Below is a small trained network, with its code and all its weights. Each question gives an input and a target symbol and asks what happens when units are switched off, that is, made to give their printed mean instead of their output.

import numpy as np


def w(rows, s, z=0):
    codes = np.array(rows[::2]) - 128.0
    scale = np.full(codes.shape[1], s)
    scale[-1] = z or s
    return codes * scale


def f(y):
    return np.maximum(y, 0)


def softmax(a):
    e = np.exp(a - a.max(-1, keepdims=True))
    return e / e.sum(-1, keepdims=True)


def log_softmax(a):
    a = a - a.max(-1, keepdims=True)
    return a - np.log(np.exp(a).sum(-1, keepdims=True))


def net(x, mask):
    ids = ['ΓΘΣΩαβεηλμτψ'.index(c) for c in x.split()]
    T = len(ids)
    res = E[ids] + P[:T]
    u = 0
    for l in range(2):
        r = res
        for j in range(2):
            rows = slice(3 * j, 3 * j + 3)
            q, k, v = (r @ M[l][rows].T for M in (Q, K, V))
            z = softmax(np.where(np.tri(T) > 0, q @ k.T / 3**0.5, -1e9)) @ v
            o = O[l][rows]
            res = res + np.where(mask[u + j], z, o[:, -1]) @ o[:, :-1]
        u += 2
        y = f(res @ A[l][:, :-1].T + A[l][:, -1])
        res = res + np.where(mask[u : u + 4], y, B[l][:, -1]) @ B[l][:, :-1]
        u += 4
    return log_softmax(res[-1] @ U[:, :-1].T + U[:, -1])


Q, K, V, O, A, B = {}, {}, {}, {}, {}, {}
E = w([
[160,108,121,222],'Γ',
[133,178,137,55],'Θ',
[230,129,118,174],'Σ',
[183,70,107,157],'Ω',
[135,158,162,139],'α',
[111,48,95,183],'β',
[70,66,90,88],'ε',
[33,187,152,89],'η',
[110,158,120,152],'λ',
[1,101,110,131],'μ',
[83,144,140,96],'τ',
[180,105,107,107],'ψ',
],0.0063)
P = w([
[108,2,131,49],'0',
[98,184,128,172],'1',
[98,173,127,151],'2',
[124,169,132,174],'3',
[122,173,106,147],'4',
[131,169,140,150],'5',
[182,167,102,122],'6',
[129,170,87,151],'7',
],0.0041)
Q[0] = w([
[253,112,92,10],'L0H1',
[116,122,33,230],'L0H1',
[128,133,102,151],'L0H1',
[192,221,185,202],'L0H2',
[155,80,148,102],'L0H2',
[252,196,140,228],'L0H2',
],0.013)
K[0] = w([
[223,8,97,188],'L0H1',
[97,75,127,14],'L0H1',
[113,102,123,99],'L0H1',
[91,170,65,35],'L0H2',
[119,178,144,165],'L0H2',
[12,205,159,81],'L0H2',
],0.013)
V[0] = w([
[104,177,113,13],'L0H1',
[123,171,115,75],'L0H1',
[130,115,133,125],'L0H1',
[85,172,120,197],'L0H2',
[160,141,155,190],'L0H2',
[2,159,69,97],'L0H2',
],0.0096)
O[0] = w([
[218,140,234,78,166],'L0H1',
[174,153,181,119,130],'L0H1',
[127,111,130,122,132],'L0H1',
[74,175,140,208,124],'L0H2',
[108,191,73,161,65],'L0H2',
[73,81,253,175,251],'L0H2',
],0.0073,0.0016)
A[0] = w([
[134,210,100,183,93],'L0N1',
[122,254,163,177,157],'L0N2',
[173,191,49,156,124],'L0N3',
[157,112,110,203,255],'L0N4',
],0.0087,0.0045)
B[0] = w([
[127,82,159,155,137],'L0N1',
[47,39,33,110,193],'L0N2',
[200,161,209,82,149],'L0N3',
[3,199,118,1,253],'L0N4',
],0.0075,0.0045)
Q[1] = w([
[212,171,101,252],'L1H1',
[79,124,153,52],'L1H1',
[105,95,152,72],'L1H1',
[66,108,171,78],'L1H2',
[128,119,145,117],'L1H2',
[103,140,107,138],'L1H2',
],0.021)
K[1] = w([
[109,253,116,239],'L1H1',
[123,61,113,76],'L1H1',
[127,97,139,79],'L1H1',
[129,55,84,86],'L1H2',
[127,129,107,134],'L1H2',
[140,118,164,111],'L1H2',
],0.018)
V[1] = w([
[15,238,154,175],'L1H1',
[161,219,15,69],'L1H1',
[197,233,247,63],'L1H1',
[110,178,129,136],'L1H2',
[96,129,218,177],'L1H2',
[91,138,31,163],'L1H2',
],0.013)
O[1] = w([
[172,156,250,130,3],'L1H1',
[198,66,102,216,58],'L1H1',
[82,220,132,244,102],'L1H1',
[143,145,155,131,107],'L1H2',
[147,196,113,66,104],'L1H2',
[151,73,193,127,106],'L1H2',
],0.014,0.0071)
A[1] = w([
[80,2,121,150,246],'L1N1',
[138,215,162,123,21],'L1N2',
[42,41,94,103,251],'L1N3',
[212,6,130,159,112],'L1N4',
],0.0081,0.0018)
B[1] = w([
[232,212,163,146,237],'L1N1',
[139,115,232,184,175],'L1N2',
[210,189,96,90,254],'L1N3',
[32,254,203,172,225],'L1N4',
],0.0082,0.019)
U = w([
[163,128,234,164,128],'Γ',
[49,151,67,191,35],'Θ',
[154,159,146,222,62],'Σ',
[145,252,125,107,217],'Ω',
[121,101,128,137,253],'α',
[218,138,184,55,71],'β',
[105,148,63,37,3],'ε',
[57,185,198,149,16],'η',
[112,85,149,109,213],'λ',
[78,127,183,34,71],'μ',
[106,187,121,115,197],'τ',
[222,117,34,142,105],'ψ',
],0.003,0.0052)

Each question gives the input, a string of symbols that net reads in full, and the target symbol t.
The units are the heads (3 rows each of Q, K, V and O) and the neurons (one row each of A and B). Each row of codes is followed by its name. A weight is (code - 128) times the scale printed after its matrix; where a second scale follows, it is the last column's (O, A, B and U).
mask holds one flag per unit, layer by layer, with each layer's heads first. A switched-off unit (its flag False) gives its mean, the last column of its rows in O or B, instead of its output. The means were averaged over made-up inputs and are rounded, as every weight is.
A unit's drop is (log p(t) with every unit on - log p(t) with that unit switched off) / (log p(t) with every unit on - log p(t) with every unit switched off).
The circuit of an input: a set's keep is (log p(t) with only the set's units on - log p(t) with every unit switched off) / (log p(t) with every unit on - log p(t) with every unit switched off). Starting from all 12 units, units are removed one at a time, each time the one whose removal leaves the highest keep (on an exact tie, the one counted first), for as long as the keep stays at least 0.8.
units of the circuit, in order: the units of the circuit, biggest drop first
k most important neurons: the k neurons with the biggest drops, biggest first
k most important neurons of layer l: the k neurons of layer l with the biggest drops, biggest first
drop when u is switched off: that unit's drop, to one decimal
input η α τ μ, target η: 3 most important neurons : [L1N2, L1N3, L0N2]
input ψ β η ε Θ μ, target ψ: units of the circuit, in order : [L0H2, L1H1, L1N4, L1N3]
input η λ η Γ, target η: units of the circuit, in order : [L1H1, L0H2, L0H1, L1N3]
input ψ Ω β ψ ψ Ω, target ψ: units of the circuit, in order : [L0H2, L1H1, L0N4, L1N4]
input ψ ψ Γ, target ψ: units of the circuit, in order : [L0H2, L1H1, L0N4, L1N4]
input ψ ψ λ, target ψ: units of the circuit, in order : [L0H2, L1H1, L1N4, L0N4]
input ψ ψ α β Σ τ β, target ψ: units of the circuit, in order : [L0H2, L1H1, L0N4, L1N4]
input Θ ψ μ μ, target Θ: 2 most important neurons : [L1N1, L0N2]
input Θ τ β Γ Ω ψ α λ, target Θ: most important neuron of layer 0 : [L0N2]
input ψ η μ η, target ψ: 2 most important neurons of layer 0 : [L0N2, L0N4]
input Θ ψ β η β ψ Γ ε, target Θ: 3 most important neurons : [L1N1, L0N2, L1N3]
input ψ Ω λ τ ψ, target ψ: 2 most important neurons : [L1N4, L0N4]
input Θ ψ Θ ε ψ Θ Γ, target Θ: 2 most important neurons of layer 0 : [L0N4, L0N2]
input Θ Ω ψ, target Θ: most important neuron : [L1N1]
input Θ μ μ ψ ψ Ω ψ η, target Θ: 3 most important neurons : [L1N1, L0N2, L1N3]
input ψ μ Ω, target ψ: 2 most important neurons : [L1N4, L0N4]
input Θ Γ ψ Γ α ψ Γ Θ, target Θ: 3 most important neurons : [L1N1, L0N2, L1N3]
input ε Θ η ε Θ, target ε: drop when L1N4 is switched off : 0.2
input ψ τ β ψ Σ, target ψ: drop when L1H2 is switched off : 0.0
input ε Σ Θ Ω, target ε: drop when L1N4 is switched off : 0.2
input ε η η α ψ λ, target ε: most important neuron : [L0N4]
